[1.82,0.13,-0.47,-1.62,1.43,0.61,1.31,-0.53,5.30,0.69,-1.91,-0.01,-1.26,-1.03,0.37,2.72,-4.22]	(57)/(31)
[0.46,-1.80,0.40,-0.28,1.61,0.31,-0.50,0.33,5.43,0.69,-0.73,-1.84,-2.01,-0.57,-0.64,1.96,-3.56]	(57)/(40)
[0.08,0.25,1.00,-0.87,1.10,-0.48,0.58,-0.31,6.25,-0.89,-0.79,-0.29,-0.25,0.00,0.40,1.96,-2.95]	(53)/(34)
[-0.34,-0.66,-1.07,-0.11,0.16,-0.02,0.66,0.27,3.37,-1.05,1.23,-0.18,-0.21,-0.42,-0.81,1.68,-1.44]	(53)/(30)
[0.02,-0.72,-0.33,-1.00,1.23,0.26,0.98,-0.40,3.35,0.38,-1.17,-0.19,-0.72,1.70,-0.02,2.05,-2.18]	(57)/(31)
[-0.34,-2.42,0.97,-0.41,0.00,0.60,-3.19,-0.61,5.68,0.15,-1.99,0.20,-0.58,-0.16,-0.15,2.52,-2.74]	(53)/(30)
[-0.13,0.55,0.55,-1.40,1.83,0.65,-0.32,-0.63,4.34,0.33,0.39,-0.10,-1.92,-0.59,-0.59,2.84,-2.03]	(53)/(30)
[-0.01,-0.50,1.36,-1.57,0.03,1.44,0.59,-0.68,2.38,-0.20,-1.14,1.06,-0.04,-1.01,-0.33,1.46,-1.59]	(49)/(42)
[0.01,0.51,1.22,-1.42,-0.49,-0.43,0.08,-0.48,2.30,-0.43,-0.77,0.89,0.20,0.69,-0.30,0.91,-2.00]	(49)/(42)
[0.07,-0.12,-0.12,-1.03,-0.43,-0.75,0.31,-0.38,5.47,0.40,-1.17,0.99,-0.33,-1.25,0.89,1.07,-2.34]	(49)/(42)
[-0.48,-0.34,0.26,-0.83,0.88,0.47,0.84,-1.45,3.45,0.57,-0.61,0.81,0.52,0.01,0.86,1.81,-3.66]	(53)/(30)
[0.42,-0.42,0.02,-1.93,-0.78,-1.10,-0.21,-0.49,2.06,0.57,-0.22,-0.22,-0.79,0.34,-0.71,-1.22,-1.01]	(49)/(42)
[0.12,1.26,1.44,0.13,0.27,0.94,-0.58,-0.21,-1.70,0.73,-0.35,-0.05,0.37,-0.07,0.51,0.70,-0.40]	(49)/(37)
[-0.80,-0.52,0.46,-1.60,-0.30,0.06,0.04,-0.23,4.32,0.93,-1.88,0.23,0.09,-0.41,0.64,-0.45,-0.31]	(57)/(40)
[-0.44,-0.40,0.50,-1.58,-0.28,0.53,-0.18,-0.76,4.89,0.25,0.02,1.10,-1.49,0.42,0.77,1.47,-3.93]	(53)/(34)
[-0.99,0.29,0.12,-1.34,1.38,-0.54,0.65,0.53,3.96,-0.09,-0.66,0.43,-0.09,-0.43,0.76,2.04,-3.71]	(57)/(31)
[-0.19,0.29,-1.02,0.59,2.47,0.38,-0.27,-0.04,4.67,0.75,-0.36,0.07,-0.81,-0.20,1.01,3.18,0.35]	(53)/(30)
[-0.41,2.18,0.69,-2.44,1.82,-0.42,2.24,0.28,0.86,0.14,-1.43,-0.67,2.35,0.38,1.41,1.42,0.29]	(53)/(34)
[-1.67,-0.17,-0.24,-0.19,1.05,0.03,0.89,-0.52,2.15,0.67,-0.68,-0.10,-0.55,-0.28,0.19,2.20,1.21]	(57)/(31)
[0.81,-1.23,1.09,-0.60,-0.05,0.08,0.17,-0.69,1.73,-0.38,-0.33,-1.74,0.48,-0.12,0.19,1.35,-1.93]	(49)/(42)
[1.02,-0.31,1.27,-1.66,-0.41,-0.54,0.32,-0.28,3.41,0.03,-0.41,1.69,0.21,-1.02,1.32,1.05,-3.77]	(49)/(42)
[-0.23,-0.63,0.67,-1.75,1.00,0.23,1.36,1.86,5.01,1.03,-1.60,1.20,-0.33,1.30,0.12,1.83,-3.45]	(53)/(30)
[-0.26,-1.80,2.83,-0.31,-0.47,-0.67,-0.12,0.21,5.87,-0.08,-0.94,0.91,-3.12,0.86,-0.26,1.40,-1.93]	(53)/(34)
[0.52,0.78,1.44,-1.40,1.22,-0.20,0.89,-0.32,3.57,0.20,-1.65,0.17,-0.86,-0.42,0.61,2.28,-4.86]	(53)/(30)
[-0.39,-0.20,0.24,-1.30,-0.44,0.31,0.75,0.55,2.67,0.27,-3.08,0.80,0.36,-0.84,0.16,1.28,-2.52]	(49)/(42)
[-0.15,0.27,-0.27,-0.10,0.72,-0.26,0.61,0.34,5.31,0.22,-0.85,0.85,-0.60,-0.18,0.09,1.95,-2.62]	(53)/(30)
[1.90,0.19,0.97,-1.03,0.17,0.35,0.37,4.07,1.48,-0.09,-1.62,-0.59,-0.71,0.22,-0.29,1.03,1.11]	(53)/(30)
[-0.47,1.02,0.66,-0.43,1.11,-0.41,0.73,-0.20,0.47,0.72,-1.21,-0.99,1.63,0.71,0.34,2.22,-0.08]	(57)/(40)
[-0.01,-0.25,1.18,-0.73,1.43,0.24,1.26,-0.06,6.14,-0.25,-1.72,-0.03,-0.85,-0.28,0.14,2.23,-1.47]	(53)/(34)
[-0.03,-0.39,-0.41,-0.69,0.70,0.00,0.50,0.38,6.88,0.89,-1.90,0.01,-0.19,0.07,0.60,2.05,-3.54]	(53)/(34)
[-0.06,-0.60,0.33,-0.74,1.63,1.57,0.55,-0.27,3.41,-0.21,-1.89,0.91,0.12,-0.05,0.12,2.00,-3.07]	(57)/(31)
[0.29,-1.40,-0.27,-0.53,0.60,-0.05,0.03,-0.94,3.39,0.51,1.75,1.23,-1.04,-2.08,-0.01,1.11,-1.79]	(53)/(30)
[0.14,-0.27,0.60,-0.48,1.48,0.53,1.07,-0.46,5.58,1.05,-1.06,-0.55,-0.21,-0.64,1.02,2.85,-2.82]	(57)/(31)
[-0.48,-1.19,-0.03,0.48,-0.80,-1.14,0.48,-0.19,6.84,-0.09,-0.74,0.69,-0.38,0.67,0.97,1.45,-2.89]	(57)/(40)
[-1.39,1.19,0.30,-0.26,1.86,-0.47,0.62,-0.52,5.67,0.18,-0.33,1.21,-0.12,0.24,-0.24,3.60,-3.66]	(57)/(40)
[-0.20,-0.05,-0.60,-0.71,0.96,0.23,0.77,-0.07,6.10,0.86,-1.40,0.71,-2.42,-0.24,1.03,1.67,-3.75]	(57)/(40)
[0.65,-2.04,0.45,-1.06,-0.74,1.69,0.64,-0.04,7.65,0.24,-0.22,1.06,-3.35,-1.27,-0.66,1.44,-5.15]	(57)/(40)
[-1.23,0.25,0.59,-0.97,0.74,-1.24,-0.03,-0.21,1.20,0.82,-0.45,0.54,0.24,0.74,-0.62,1.60,-0.97]	(53)/(30)
[-0.73,-0.03,0.88,-0.09,1.65,-0.09,1.41,0.16,7.65,0.25,-1.43,1.30,-0.96,-1.99,-0.45,2.40,-6.65]	(57)/(31)
[-0.16,-0.43,1.17,-0.82,0.56,0.49,1.16,-0.19,5.34,0.13,-2.22,0.06,-0.21,-2.36,1.17,2.05,-2.07]	(57)/(40)
[-0.19,0.00,1.58,-1.18,-0.42,-0.31,1.46,-1.57,1.85,-0.44,-1.21,0.22,0.91,-1.01,-0.29,1.19,-2.12]	(49)/(42)
[-1.19,-0.73,0.31,-1.41,-0.74,-0.32,0.26,-0.21,4.90,0.40,0.65,0.46,-0.27,0.18,0.07,1.97,-3.48]	(57)/(40)
[-1.38,1.09,1.53,0.19,1.75,0.53,1.34,-0.72,-1.12,0.20,-1.09,-1.09,1.73,-0.47,1.52,2.69,-1.95]	(57)/(31)
[-0.75,-0.36,1.41,-0.52,0.72,-0.80,0.88,0.78,-0.82,-0.14,-1.05,1.11,0.65,-0.65,-0.03,1.46,-1.41]	(49)/(37)
[-0.57,-0.45,-0.13,0.02,1.02,0.55,-0.16,0.21,3.88,-0.06,-3.40,-0.55,-1.91,-0.53,-0.22,2.00,-1.59]	(53)/(30)
[-1.05,0.21,0.37,-0.89,1.46,0.63,-0.15,-0.29,3.19,-0.11,-0.50,0.22,-0.70,-0.51,-0.58,2.66,-2.25]	(57)/(31)
[-0.36,-2.84,0.93,-0.36,1.36,-1.10,0.37,-0.90,3.05,0.22,-1.05,-0.07,0.04,-0.31,0.06,2.36,-2.38]	(53)/(30)
[0.76,-0.64,-0.07,-0.30,-0.33,0.50,0.22,-0.02,5.39,0.20,-1.62,2.42,-1.53,-0.17,-0.67,1.78,-2.87]	(53)/(34)
[1.03,-0.86,1.78,-0.89,1.44,0.22,0.81,0.90,1.74,-0.32,-0.24,1.02,-0.73,-1.43,-0.21,2.13,-3.75]	(49)/(37)
[-0.45,0.26,1.18,-0.20,1.76,-0.07,0.88,-0.36,6.00,1.16,-1.27,-0.21,-0.58,-0.56,-0.09,3.11,-2.94]	(53)/(30)
[1.22,0.23,0.96,-1.46,-0.27,0.34,-1.00,-0.12,5.35,0.04,-2.56,0.22,-1.13,-0.12,0.11,1.74,-0.48]	(53)/(34)

[-0.38,-0.53,1.01,1.35,0.18,0.18,0.93,-0.20,-1.07,-0.42,-0.56,-0.07,-0.66,0.20,-0.25,-0.19,-0.06]	[84]/<39>
[0.52,0.86,0.52,-0.86,0.62,0.39,-0.51,-0.04,0.55,-0.21,-1.42,0.28,-0.43,-0.49,-0.18,-0.44,-2.10]	[81]/<61>
[0.80,0.99,-1.11,-2.31,0.80,-0.03,0.08,-0.34,1.20,-0.28,-2.20,0.58,0.16,-0.78,0.19,-0.79,-2.39]	[81]/<55>
[0.17,0.00,0.92,0.08,0.48,0.06,1.31,1.24,0.19,1.29,0.23,-0.42,-0.59,-0.52,0.80,1.73,-0.87]	[87]/<41>
[-0.27,-0.01,0.41,0.86,0.40,0.18,0.00,-0.11,-0.41,0.50,0.85,-0.37,-0.66,-0.30,0.04,0.71,0.12]	[87]/<41>
[-0.62,0.45,0.72,0.56,0.25,-0.09,1.96,-0.14,0.13,-0.10,-1.14,-0.03,-0.51,0.27,0.26,-0.08,-1.03]	[84]/<39>
[0.45,1.23,1.16,-0.52,0.85,0.71,-1.75,1.20,0.25,-0.44,-2.93,0.00,-0.28,-0.59,0.67,0.33,-1.09]	[81]/<46>
[1.39,-0.62,-1.19,-0.86,0.41,-0.46,0.49,-0.47,0.85,-0.12,-1.44,0.29,0.96,-0.02,-0.32,-0.66,0.26]	[80]/<29>
[1.75,0.15,-0.59,-0.34,0.77,-0.60,-0.66,-0.02,0.83,-0.02,-1.24,0.52,0.39,-0.17,-0.66,-0.55,0.82]	[80]/<40>
[0.22,0.21,-0.05,-0.18,-0.03,-0.76,0.91,-0.08,0.40,0.87,1.38,0.23,-0.13,-0.26,0.29,0.29,-0.24]	[87]/<41>
[1.31,0.80,-0.35,-0.26,1.02,0.24,0.01,0.86,1.79,-0.08,-1.82,-0.12,-0.06,-0.62,0.43,1.02,-0.22]	[80]/<40>
[0.06,-0.22,0.66,-0.54,-0.27,0.27,-1.41,-0.12,-1.26,0.00,-0.53,-0.42,0.39,0.04,-0.23,-1.18,-1.49]	[81]/<46>
[1.29,0.61,-0.42,-0.51,0.76,-0.16,0.04,0.38,0.71,-0.11,-1.40,0.26,0.20,0.00,0.04,0.28,0.11]	[80]/<40>
[0.35,0.08,0.68,0.12,0.61,0.47,-0.81,1.11,0.24,0.10,-0.96,-0.04,-0.35,0.02,0.53,0.88,0.56]	[80]/<37>
[-0.16,-0.36,0.73,1.10,0.09,-0.11,2.14,0.45,-0.37,0.05,-0.89,0.05,-0.88,0.60,0.26,0.39,0.06]	[84]/<60>
[-0.31,0.03,0.70,0.57,0.97,0.11,1.70,0.56,-0.37,0.24,-1.09,-0.34,-0.65,-0.28,0.34,0.42,-1.35]	[84]/<39>
[0.72,0.65,-0.74,-0.44,0.76,0.35,0.66,0.08,1.59,-0.53,-2.03,0.24,-0.04,-0.59,0.27,0.07,-0.50]	[81]/<55>
[0.06,-0.06,0.45,0.22,0.38,-0.59,1.32,0.76,-0.51,0.35,-0.88,0.29,-0.17,0.10,0.64,0.60,-0.84]	[84]/<39>
[0.57,-1.43,0.47,0.80,0.26,0.09,-0.15,0.76,-0.11,0.22,0.59,-0.91,-0.21,-0.39,0.26,1.37,1.40]	[87]/<58>
[0.81,0.03,0.03,-0.65,0.81,0.09,0.70,0.00,0.60,0.23,-0.94,-0.04,-0.16,-0.49,0.09,-0.94,-1.11]	[81]/<61>
[0.09,-1.65,1.78,2.56,0.62,1.17,-0.62,0.76,-0.70,-0.50,0.69,-0.92,-1.26,-0.37,0.05,1.36,2.39]	[87]/<41>
[0.45,0.52,-0.65,-0.81,0.20,0.36,-0.37,-0.83,0.70,-0.58,-2.00,0.43,-0.03,-0.59,-0.33,-1.04,-1.14]	[81]/<61>
[1.30,-1.76,0.66,-0.23,0.89,-0.37,0.03,0.91,-0.55,0.65,-0.66,-0.71,0.38,-0.06,-0.13,0.73,0.31]	[80]/<40>
[1.72,0.30,0.10,0.01,1.68,0.14,0.84,1.39,1.41,0.38,-1.26,0.06,-0.65,-0.75,0.58,1.93,0.84]	[80]/<29>
[0.47,0.67,-0.06,0.15,0.84,-0.32,-0.56,0.95,0.71,0.46,-0.22,-0.16,-0.20,-0.41,0.97,1.66,0.75]	[87]/<58>
[-0.61,1.70,0.45,0.46,1.25,0.83,0.30,0.58,1.48,-0.39,-0.96,0.40,-1.31,-0.81,0.79,0.94,-0.10]	[84]/<39>
[1.19,-0.34,-0.25,-0.18,0.83,0.05,0.05,0.30,0.37,0.11,-1.21,-0.33,0.26,-0.33,-0.15,0.46,-0.28]	[80]/<40>
[1.57,-0.36,0.40,0.00,0.49,-0.06,-0.51,0.66,0.17,0.27,-0.49,0.01,0.16,0.04,0.05,0.43,1.17]	[80]/<37>
[0.18,-0.25,-0.80,0.18,0.24,0.01,0.60,0.48,0.87,0.49,0.36,-0.58,0.25,-0.63,0.63,1.27,0.35]	[87]/<42>
[0.46,0.00,-0.40,-0.35,0.20,-0.03,-0.22,0.12,-0.43,-0.23,-1.00,-0.58,0.25,0.05,-0.89,-0.06,-1.23]	[81]/<46>
[0.72,-1.37,0.11,1.11,0.34,-0.05,-0.71,0.28,-0.46,0.15,0.30,-0.86,0.29,-0.25,-0.05,0.15,1.22]	[87]/<58>
[0.54,0.47,0.27,-0.42,0.84,0.74,-0.21,0.15,0.87,-0.17,-1.13,0.02,-0.41,-0.68,0.26,0.45,-0.50]	[81]/<55>
[0.21,0.13,0.63,0.06,0.36,0.48,-1.10,0.02,-0.52,-0.52,-1.06,0.18,-0.06,-0.42,-0.17,-0.15,-0.65]	[81]/<55>
[-0.04,0.32,-0.52,-0.52,0.05,-0.81,1.55,-0.02,0.10,0.54,-0.73,0.26,-0.06,-0.03,0.10,0.12,-1.55]	[84]/<39>
[0.28,1.05,-0.56,-1.67,0.11,-0.13,-0.70,0.53,0.93,-0.14,-1.95,0.38,0.71,0.00,0.13,-1.18,-1.20]	[81]/<55>
[0.75,-0.01,0.14,0.17,0.60,0.22,0.14,-0.04,-0.29,-0.44,-1.64,-0.34,0.19,0.13,0.01,-0.19,-0.52]	[80]/<40>
[-0.11,-0.52,0.66,1.07,0.09,0.49,1.07,0.33,-0.66,-0.30,-0.57,-0.29,-0.50,0.19,-0.07,0.50,0.19]	[84]/<60>
[0.53,1.28,-0.40,-0.64,0.91,0.57,-0.07,0.57,2.21,-0.32,-1.49,0.53,-0.55,-1.55,1.01,0.64,0.33]	[81]/<61>
[0.00,0.27,0.83,0.19,0.39,0.10,1.69,0.08,0.22,0.51,-0.27,0.19,-1.42,-0.42,0.20,0.61,-0.69]	[84]/<60>
[0.29,0.06,1.90,-0.45,0.81,0.10,0.19,0.39,-0.63,0.28,-1.85,-0.10,-0.44,-0.28,0.35,-0.35,-1.16]	[81]/<61>
[0.78,-0.72,-0.31,-0.21,0.86,-0.43,1.20,0.15,0.49,0.33,-0.77,-0.35,0.24,-0.34,-0.24,0.20,-0.78]	[80]/<40>
[-0.26,1.12,-0.12,0.66,0.86,0.21,2.43,-0.42,1.15,-0.63,-1.05,0.59,-0.91,-0.46,0.46,0.42,-1.09]	[84]/<60>
[0.04,0.04,-0.16,-0.60,0.21,-0.93,2.03,-0.14,0.05,0.71,-1.21,-0.03,0.21,0.05,0.15,-0.32,-2.29]	[84]/<39>
[1.45,0.46,-0.40,-0.39,1.12,0.08,0.06,-0.09,2.08,-0.53,-1.58,0.66,-0.22,-0.71,0.98,0.37,0.32]	[80]/<29>
[1.13,-0.50,0.07,-0.53,0.67,0.04,0.49,1.41,0.53,0.58,-1.36,0.13,0.31,-0.25,0.62,0.97,-0.20]	[80]/<40>

[-1.39,1.22,-0.33,0.67,0.03,0.22,-0.29,-1.52,-0.09,0.92,0.37,0.03,1.03,0.11,-0.26,0.43,-0.19]	<84>/<259>
[-0.32,0.29,0.04,0.24,0.39,0.51,0.05,-2.35,-1.08,0.13,-0.29,0.57,3.29,0.32,-0.03,1.39,-0.18]	<79>/<247>
[-0.11,0.36,0.46,-0.24,0.40,0.08,0.73,-2.36,-0.91,-0.02,0.86,-0.27,-0.21,0.08,0.24,1.04,0.11]	<85>/<258>
[-2.24,0.35,-0.19,0.72,-0.16,1.71,-0.37,-1.88,-0.05,-0.32,-0.66,-0.48,3.19,-0.03,-0.23,1.38,-0.36]	<84>/<252>
[-0.78,-0.24,0.53,-1.01,0.66,-0.37,-0.22,-0.66,0.09,0.28,0.55,-0.39,1.13,0.13,0.22,0.94,-0.27]	<85>/<248>
[-0.46,0.22,0.28,0.88,0.45,0.09,0.42,-1.81,-1.04,-0.09,-0.19,-0.52,3.00,-0.12,0.24,1.26,-0.19]	<79>/<247>
[-5.15,2.07,-0.09,-0.27,0.27,1.62,-0.64,-1.43,-1.16,-0.34,-0.40,-0.01,3.01,0.19,0.87,0.80,-0.25]	<84>/<252>
[-2.34,1.23,0.35,-0.84,-0.02,0.23,0.28,-1.67,-0.99,0.23,0.25,-0.17,1.04,-0.27,1.01,1.02,0.16]	<85>/<258>
[-1.62,1.17,0.53,-2.04,0.56,-0.08,-0.07,-1.09,-0.40,0.25,0.01,0.00,2.86,-0.22,0.06,1.17,-0.28]	<85>/<248>
[-1.40,0.79,0.70,0.69,0.09,0.36,-0.01,-1.79,-1.52,-0.35,-0.47,-0.40,3.37,0.69,-0.19,1.32,0.82]	<79>/<247>
